Below are the code and all the weights of a small trained network. Each question names an input and a class and asks about switching units off, where a switched-off unit gives its printed mean instead of its output.

import numpy as np


def w(rows, s, z=0):
    codes = np.array(rows[::2]) - 128.0
    scale = np.full(codes.shape[1], s)
    scale[-1] = z or s
    return codes * scale


def norm(h):
    return h / np.sqrt((h * h).mean(-1, keepdims=True) + 1e-5)


def f(y):
    return y / 2 * (1 + np.tanh(0.7978845608 * (y + 0.044715 * y**3)))


def log_softmax(a):
    a = a - a.max(-1, keepdims=True)
    return a - np.log(np.exp(a).sum(-1, keepdims=True))


def net(x, mask):
    res = np.array(x, float).reshape(1, 3) / 4 @ E
    u = 0
    for l in range(3):
        y = f(norm(res) @ A[l][:, :-1].T + A[l][:, -1])
        res = res + np.where(mask[u : u + 8], y, B[l][:, -1]) @ B[l][:, :-1]
        u += 8
    return log_softmax(norm(res)[-1] @ U[:, :-1].T + U[:, -1])


A, B = {}, {}
E = w([
[59,116,181,216,33,116],'x0',
[91,246,134,116,140,182],'x1',
[180,134,184,177,150,152],'x2',
],0.0012)
A[0] = w([
[162,133,180,152,137,160,157],'0.n1',
[107,4,150,186,25,92,69],'0.n2',
[121,123,148,120,131,134,132],'0.n3',
[43,173,153,140,100,105,7],'0.n4',
[199,37,92,93,213,99,70],'0.n5',
[43,163,108,75,83,120,41],'0.n6',
[202,89,179,150,175,168,85],'0.n7',
[155,217,92,54,186,192,90],'0.n8',
],0.0035,0.0016)
B[0] = w([
[241,126,181,165,171,157,155],'0.n1',
[125,150,92,100,247,84,254],'0.n2',
[146,118,127,136,121,112,130],'0.n3',
[232,171,102,95,109,128,138],'0.n4',
[127,168,116,151,24,229,196],'0.n5',
[184,138,63,121,131,80,148],'0.n6',
[190,161,86,254,154,112,148],'0.n7',
[96,37,138,180,168,24,217],'0.n8',
],0.0025,0.002)
A[1] = w([
[97,144,118,120,63,169,56],'1.n1',
[58,195,109,49,48,75,8],'1.n2',
[214,159,192,174,69,236,77],'1.n3',
[124,115,127,113,101,143,68],'1.n4',
[102,40,150,144,99,117,117],'1.n5',
[126,99,143,141,107,102,122],'1.n6',
[74,108,51,42,4,211,106],'1.n7',
[82,68,54,78,148,70,68],'1.n8',
],0.0037,0.0016)
B[1] = w([
[134,102,114,138,149,97,101],'1.n1',
[172,110,46,141,82,160,195],'1.n2',
[59,117,74,16,87,94,215],'1.n3',
[130,194,113,133,172,130,92],'1.n4',
[151,209,115,104,154,148,130],'1.n5',
[138,188,109,116,164,148,128],'1.n6',
[194,60,232,235,253,139,224],'1.n7',
[62,196,177,89,98,128,252],'1.n8',
],0.0028,0.0017)
A[2] = w([
[23,165,98,36,110,52,97],'2.n1',
[62,189,23,68,10,156,3],'2.n2',
[108,76,173,73,204,189,55],'2.n3',
[165,102,190,207,226,152,38],'2.n4',
[221,123,177,159,108,249,135],'2.n5',
[215,118,4,139,14,234,57],'2.n6',
[69,192,195,38,48,148,67],'2.n7',
[125,117,196,186,224,109,81],'2.n8',
],0.0035,0.0014)
B[2] = w([
[91,109,84,84,43,105,253],'2.n1',
[146,86,206,134,217,118,202],'2.n2',
[136,175,182,175,142,95,134],'2.n3',
[145,68,213,129,209,126,219],'2.n4',
[58,143,84,80,100,53,164],'2.n5',
[164,254,72,187,56,208,191],'2.n6',
[83,65,72,83,138,58,168],'2.n7',
[182,90,166,136,160,182,215],'2.n8',
],0.0041,0.0024)
U = w([
[248,7,253,224,253,175,215],'0',
[3,21,28,3,15,4,1],'1',
[236,254,4,248,4,251,127],'2',
],0.0062,0.00077)

Each question gives the input, the list of numbers given to net, and the class t.
The units are the neurons (one row each of A and B). Each row of codes is followed by its name. A weight is (code - 128) times the scale printed after its matrix; where a second scale follows, it is the last column's (A, B and U).
mask holds one flag per neuron, layer by layer. A switched-off neuron (its flag False) gives its mean, the last column of its row in B, instead of its output. The means were averaged over made-up inputs and are rounded, as every weight is.
A unit's drop is (log p(t) with every unit on - log p(t) with that unit switched off) / (log p(t) with every unit on - log p(t) with every unit switched off).
The circuit of an input: a set's keep is (log p(t) with only the set's units on - log p(t) with every unit switched off) / (log p(t) with every unit on - log p(t) with every unit switched off). Starting from the 12 units with the biggest drops (on a tie, the unit counted first), units are removed one at a time, each time the one whose removal leaves the highest keep (on an exact tie, the one counted first), for as long as the keep stays at least 0.8.
units of the circuit, in order: the units of the circuit, biggest drop first
k most important neurons: the k neurons with the biggest drops, biggest first
top k neurons in layer l: the k neurons of layer l with the biggest drops, biggest first
drop when u is switched off: that unit's drop, to one decimal
input [3,3,0], class 2: 3 most important neurons : [1.n8; 2.n6; 1.n2]
input [3,1,-2], class 2: 4 most important neurons : [0.n4; 0.n8; 1.n2; 1.n3]
input [-1,0,-6], class 0: 2 most important neurons : [0.n2; 1.n7]
input [-8,-6,6], class 2: units of the circuit, in order : [0.n5; 2.n6]
input [-1,-5,-3], class 0: units of the circuit, in order : [0.n5; 1.n7]
input [-2,8,0], class 1: 2 most important neurons : [1.n7; 0.n7]
input [-2,0,-3], class 0: 2 most important neurons : [0.n2; 0.n5]
input [-2,-7,-8], class 0: units of the circuit, in order : [1.n7; 0.n5]
input [-3,-4,4], class 2: most important neuron : [2.n6]
input [-6,-1,3], class 2: 3 most important neurons : [0.n5; 1.n8; 2.n6]
input [-3,-2,5], class 2: 2 most important neurons : [0.n7; 2.n6]
input [-2,0,-5], class 0: units of the circuit, in order : [0.n2; 1.n7]
input [-5,-8,-5], class 0: units of the circuit, in order : [1.n7; 0.n5]
input [-5,1,-1], class 1: 2 most important neurons : [0.n8; 1.n7]
input [1,5,2], class 1: 2 most important neurons : [0.n2; 1.n7]
input [-7,1,-1], class 1: top neuron in layer 0 : [0.n8]
input [-1,0,-4], class 0: 2 most important neurons : [0.n2; 1.n7]
input [4,3,8], class 1: 2 most important neurons : [1.n3; 1.n7]
input [-1,-8,2], class 2: 2 most important neurons : [0.n5; 1.n7]
input [6,6,-3], class 2: top neuron in layer 1 : [1.n2]
input [8,2,-6], class 2: drop when 1.n2 is switched off : 1.7
input [6,5,-3], class 2: drop when 1.n2 is switched off : 4.0
input [-3,-3,-5], class 0: drop when 1.n7 is switched off : 2.8
